Below is a small trained network, with its code and all its weights. Each question gives an input and a class and asks what happens when units are switched off, that is, made to give their printed mean instead of their output.

import numpy as np


def w(rows, s, z=0):
    codes = np.array(rows[::2]) - 128.0
    scale = np.full(codes.shape[1], s)
    scale[-1] = z or s
    return codes * scale


def f(y):
    return y / 2 * (1 + np.tanh(0.7978845608 * (y + 0.044715 * y**3)))


def log_softmax(a):
    a = a - a.max(-1, keepdims=True)
    return a - np.log(np.exp(a).sum(-1, keepdims=True))


def net(x, mask):
    res = np.array(x, float).reshape(1, 3) / 4 @ E
    y = f(res @ A[0][:, :-1].T + A[0][:, -1])
    res = res + np.where(mask, y, B[0][:, -1]) @ B[0][:, :-1]
    return log_softmax(res[-1] @ U[:, :-1].T + U[:, -1])


A, B = {}, {}
E = w([
[66,150,127,157,48,109,141,63,252,130,79,82],'x0',
[191,89,128,36,94,132,33,186,236,129,78,121],'x1',
[113,139,140,74,185,91,255,154,194,127,69,246],'x2',
],0.0097)
A[0] = w([
[160,125,128,124,125,92,141,114,112,103,106,109,70],'N0',
[129,115,110,90,202,183,145,202,70,151,173,205,162],'N1',
[119,114,125,88,210,133,228,146,185,144,72,209,22],'N2',
[111,177,134,169,119,156,176,107,100,123,142,163,53],'N3',
[116,161,166,79,152,51,227,151,163,147,90,205,140],'N4',
[37,172,150,187,170,102,254,51,39,150,146,133,60],'N5',
[143,111,121,150,82,186,29,69,74,160,163,49,12],'N6',
[204,104,144,110,181,98,134,194,34,155,137,164,6],'N7',
[82,128,138,167,70,55,122,68,206,122,132,113,15],'N8',
[41,175,116,151,82,105,197,20,220,180,34,99,72],'N9',
[184,62,162,7,117,128,55,219,221,150,39,152,18],'N10',
],0.0097,0.013)
B[0] = w([
[169,5,134,114,198,118,154,123,115,91,138,107,116],'N0',
[123,136,152,107,113,148,112,128,163,113,116,150,237],'N1',
[110,128,137,158,178,113,123,97,102,124,166,82,206],'N2',
[148,38,110,116,148,94,155,129,92,110,135,121,151],'N3',
[100,145,112,158,131,155,101,114,125,123,170,99,248],'N4',
[170,121,95,113,97,92,157,145,120,167,126,132,241],'N5',
[108,140,129,145,165,126,132,101,109,116,185,94,214],'N6',
[133,73,163,100,170,144,133,138,133,69,101,151,170],'N7',
[162,67,147,100,175,130,124,132,134,92,144,141,167],'N8',
[127,121,164,100,138,152,117,144,142,100,95,145,230],'N9',
[160,110,95,122,102,93,166,140,103,158,121,133,238],'N10',
],0.028,0.014)
U = w([
[99,130,119,170,154,129,118,92,113,120,185,88,96],'0',
[164,107,80,113,109,79,162,139,112,154,126,131,93],'1',
[126,107,174,91,149,155,123,131,137,88,106,152,96],'2',
[67,255,103,170,35,159,83,138,154,190,83,151,252],'3',
],0.023,0.028)

Each question gives the input, the list of numbers given to net, and the class t.
The units are the neurons (one row each of A and B). Each row of codes is followed by its name. A weight is (code - 128) times the scale printed after its matrix; where a second scale follows, it is the last column's (A, B and U).
mask holds one flag per neuron, in row order. A switched-off neuron (its flag False) gives its mean, the last column of its row in B, instead of its output. The means were averaged over made-up inputs and are rounded, as every weight is.
A unit's drop is (log p(t) with every unit on - log p(t) with that unit switched off) / (log p(t) with every unit on - log p(t) with every unit switched off).
The circuit of an input: a set's keep is (log p(t) with only the set's units on - log p(t) with every unit switched off) / (log p(t) with every unit on - log p(t) with every unit switched off). Starting from all 11 units, units are removed one at a time, each time the one whose removal leaves the highest keep (on an exact tie, the one counted first), for as long as the keep stays at least 0.8.
units of the circuit, in order: the units of the circuit, biggest drop first
most important unit: the unit with the biggest drop
k most important neurons: the k neurons with the biggest drops, biggest first
drop when u is switched off: that unit's drop, to one decimal
input [-3,4,8], class 0: units of the circuit, in order : [N2]
input [4,-2,2], class 2: 2 most important neurons : [N9 N10]
input [1,3,3], class 3: units of the circuit, in order : [N8 N3]
input [2,3,2], class 3: 3 most important neurons : [N5 N8 N3]
input [2,4,4], class 0: 4 most important neurons : [N5 N4 N2 N1]
input [2,-6,-5], class 1: 3 most important neurons : [N5 N4 N2]
input [-7,2,-6], class 2: 4 most important neurons : [N7 N4 N2 N1]
input [2,-1,-3], class 3: units of the circuit, in order : [N2 N8]
input [-8,-4,-7], class 2: 4 most important neurons : [N7 N1 N4 N2]
input [4,3,-3], class 2: 4 most important neurons : [N5 N4 N2 N10]
input [-1,4,-2], class 1: 2 most important neurons : [N4 N1]
input [-1,6,6], class 0: 3 most important neurons : [N4 N2 N5]
input [-1,-6,5], class 1: 3 most important neurons : [N5 N6 N3]
input [4,6,4], class 1: units of the circuit, in order : [N10]
input [7,-3,7], class 0: 4 most important neurons : [N4 N2 N1 N7]
input [4,-1,6], class 0: 2 most important neurons : [N4 N2]
input [5,3,6], class 0: drop when N4 is switched off : 1.6
input [4,-4,8], class 0: drop when N4 is switched off : 0.3
input [-3,-1,2], class 3: drop when N8 is switched off : 0.1
input [3,2,-1], class 3: most important unit : N7
